Below are the code and all the weights of a small trained network. Each question names an input and a class and asks about switching units off, where a switched-off unit gives its printed mean instead of its output.

import numpy as np


def w(rows, s, z=0):
    codes = np.array(rows[::2]) - 128.0
    scale = np.full(codes.shape[1], s)
    scale[-1] = z or s
    return codes * scale


def f(y):
    return np.maximum(y, 0)


def log_softmax(a):
    a = a - a.max(-1, keepdims=True)
    return a - np.log(np.exp(a).sum(-1, keepdims=True))


def net(x, mask):
    res = np.array(x, float).reshape(1, 6) / 4 @ E
    y = f(res @ A[0][:, :-1].T + A[0][:, -1])
    res = res + np.where(mask, y, B[0][:, -1]) @ B[0][:, :-1]
    return log_softmax(res[-1] @ U[:, :-1].T + U[:, -1])


A, B = {}, {}
E = w([
[218,105,76,186,99,57,4,62,117,133],'x0',
[44,92,167,147,136,93,65,202,2,171],'x1',
[142,82,161,127,17,38,178,163,140,69],'x2',
[185,82,198,225,185,176,118,210,205,118],'x3',
[110,128,246,30,153,113,60,70,174,87],'x4',
[181,50,122,115,211,131,179,72,8,59],'x5',
],0.0078)
A[0] = w([
[108,191,104,119,79,103,67,157,185,177,43],'N0',
[63,152,103,50,112,133,171,113,108,137,78],'N1',
[96,182,135,145,86,134,66,155,188,148,62],'N2',
[86,154,24,133,94,100,161,100,94,148,114],'N3',
[166,113,138,138,119,91,33,78,135,106,49],'N4',
[118,185,87,113,219,198,87,94,112,191,84],'N5',
[123,163,87,127,221,174,82,99,122,188,87],'N6',
[113,178,99,140,200,206,105,116,117,165,133],'N7',
[200,205,78,99,126,176,233,26,255,49,173],'N8',
[153,55,140,116,183,110,148,90,51,66,49],'N9',
[105,195,119,134,73,107,65,145,182,175,46],'N10',
[87,204,70,55,78,108,138,64,76,127,68],'N11',
[156,74,161,232,173,161,138,205,174,143,95],'N12',
[151,144,215,56,141,123,109,29,210,76,97],'N13',
[75,101,224,97,148,89,56,125,97,136,116],'N14',
[122,81,154,129,56,60,165,173,129,60,140],'N15',
[66,156,185,81,136,203,245,195,130,144,50],'N16',
[87,180,130,152,85,118,108,150,188,165,56],'N17',
[152,104,22,196,111,142,172,150,91,148,3],'N18',
[180,42,126,134,205,124,162,46,51,57,34],'N19',
[150,98,80,149,51,93,175,191,119,66,94],'N20',
[59,146,197,58,164,169,209,171,139,114,43],'N21',
[110,123,239,39,136,107,36,76,149,57,51],'N22',
[186,118,147,125,131,72,39,98,127,157,47],'N23',
[144,125,25,210,83,137,177,165,109,172,69],'N24',
[141,85,190,119,11,54,167,162,126,38,113],'N25',
[163,99,93,150,113,96,45,89,136,134,34],'N26',
[168,81,188,202,173,175,101,195,186,114,90],'N27',
[156,143,43,180,128,132,187,155,123,145,64],'N28',
[24,106,167,134,149,79,74,209,26,166,153],'N29',
[120,152,107,138,182,188,88,104,113,170,99],'N30',
[91,176,156,134,68,114,89,153,199,216,97],'N31',
[200,112,69,182,117,75,14,94,120,149,12],'N32',
[75,163,58,50,88,71,113,68,102,163,92],'N33',
],0.007,0.0024)
B[0] = w([
[123,69,89,89,186,159,142,140,133,94,188],'N0',
[157,144,167,168,129,122,106,131,154,56,190],'N1',
[111,75,88,87,180,180,155,145,121,99,184],'N2',
[157,150,180,192,137,191,103,122,120,103,194],'N3',
[80,193,99,178,182,62,203,126,158,96,175],'N4',
[109,84,162,91,63,87,131,67,184,152,188],'N5',
[90,84,162,89,59,93,133,73,188,159,180],'N6',
[110,106,160,86,65,69,120,63,182,162,182],'N7',
[212,117,64,137,108,46,3,216,66,202,246],'N8',
[108,60,73,87,178,181,153,157,133,126,197],'N9',
[97,47,73,79,171,156,160,182,123,105,188],'N10',
[183,113,212,170,109,179,77,149,149,36,212],'N11',
[172,147,205,148,99,160,94,122,119,60,206],'N12',
[133,179,150,165,135,180,158,155,78,217,215],'N13',
[150,147,128,162,133,150,108,177,70,209,197],'N14',
[114,108,146,88,80,104,120,64,188,185,201],'N15',
[88,162,64,177,181,16,154,131,177,45,218],'N16',
[120,73,82,99,168,168,153,143,135,107,182],'N17',
[109,167,152,159,159,181,173,143,129,173,186],'N18',
[109,36,50,63,185,195,162,156,131,91,215],'N19',
[89,112,166,103,76,119,136,82,167,178,186],'N20',
[87,191,73,199,188,51,174,103,168,84,207],'N21',
[103,196,169,174,173,241,193,128,96,212,217],'N22',
[96,184,108,167,155,95,156,119,149,101,173],'N23',
[122,181,172,158,156,191,181,108,104,196,199],'N24',
[97,80,167,107,76,99,133,65,194,181,223],'N25',
[85,145,111,184,158,84,149,126,172,96,171],'N26',
[189,114,205,159,80,161,65,116,121,46,205],'N27',
[113,181,146,165,145,180,155,140,82,195,178],'N28',
[196,134,90,141,116,55,44,203,81,185,235],'N29',
[94,94,158,101,80,85,122,71,182,165,168],'N30',
[127,56,85,65,162,199,173,141,126,116,206],'N31',
[76,192,94,206,183,35,196,117,184,57,196],'N32',
[194,121,198,155,122,187,55,124,146,47,214],'N33',
],0.0065,0.011)
U = w([
[81,203,83,164,165,47,178,119,153,43,98],'0',
[110,26,61,85,165,188,162,150,124,87,72],'1',
[110,214,169,152,142,195,169,129,104,209,140],'2',
[171,132,210,151,107,163,67,123,134,12,123],'3',
[90,75,159,99,71,73,134,46,171,179,117],'4',
[167,135,70,137,124,62,48,197,95,189,169],'5',
[130,151,124,102,110,120,126,119,98,115,254],'6',
],0.011,0.0024)

Each question gives the input, the list of numbers given to net, and the class t.
The units are the neurons (one row each of A and B). Each row of codes is followed by its name. A weight is (code - 128) times the scale printed after its matrix; where a second scale follows, it is the last column's (A, B and U).
mask holds one flag per neuron, in row order. A switched-off neuron (its flag False) gives its mean, the last column of its row in B, instead of its output. The means were averaged over made-up inputs and are rounded, as every weight is.
A unit's drop is (log p(t) with every unit on - log p(t) with that unit switched off) / (log p(t) with every unit on - log p(t) with every unit switched off).
The circuit of an input: a set's keep is (log p(t) with only the set's units on - log p(t) with every unit switched off) / (log p(t) with every unit on - log p(t) with every unit switched off). Starting from the 12 units with the biggest drops (on a tie, the unit counted first), units are removed one at a time, each time the one whose removal leaves the highest keep (on an exact tie, the one counted first), for as long as the keep stays at least 0.8.
units of the circuit, in order: the units of the circuit, biggest drop first
top k neurons: the k neurons with the biggest drops, biggest first
drop when u is switched off: that unit's drop, to one decimal
input [7,1,1,7,-7,1], class 0: units of the circuit, in order : (N32)
input [-7,5,-2,4,0,-8], class 1: units of the circuit, in order : (N31; N2)
input [8,2,4,0,5,-8], class 0: top 2 neurons : (N32; N4)
input [-2,-2,-4,-7,-5,-5], class 3: units of the circuit, in order : (N11; N33)
input [3,-8,8,2,7,1], class 4: top 2 neurons : (N25; N15)
input [4,8,8,-1,-2,-5], class 4: top 2 neurons : (N25; N8)
input [-3,4,7,4,7,-5], class 2: top 2 neurons : (N22; N14)
input [3,-2,-1,-3,-4,0], class 2: top 2 neurons : (N16; N24)
input [2,-7,-3,5,-7,1], class 2: top 3 neurons : (N24; N28; N18)
input [-2,-3,-4,-3,3,1], class 4: units of the circuit, in order : (N5; N7)
input [5,-6,-2,-7,3,-8], class 1: top 3 neurons : (N10; N31; N0)
input [-3,4,7,-3,5,2], class 4: top 2 neurons : (N25; N15)
input [-6,-7,4,-4,8,-4], class 2: top 2 neurons : (N13; N22)
input [-8,-1,1,0,6,7], class 0: units of the circuit, in order : (N21)
input [2,3,-7,3,-8,7], class 2: top 3 neurons : (N24; N18; N28)
input [-6,3,-3,3,5,-7], class 1: units of the circuit, in order : (N31; N2)
input [-8,8,0,3,-7,-7], class 0: drop when N16 is switched off : 1.0
input [0,2,-6,4,-2,2], class 4: drop when N27 is switched off : 0.0
input [5,-1,1,-7,6,-6], class 3: drop when N12 is switched off : -0.2
input [-4,-6,2,2,0,-4], class 5: units of the circuit, in order : (N8)
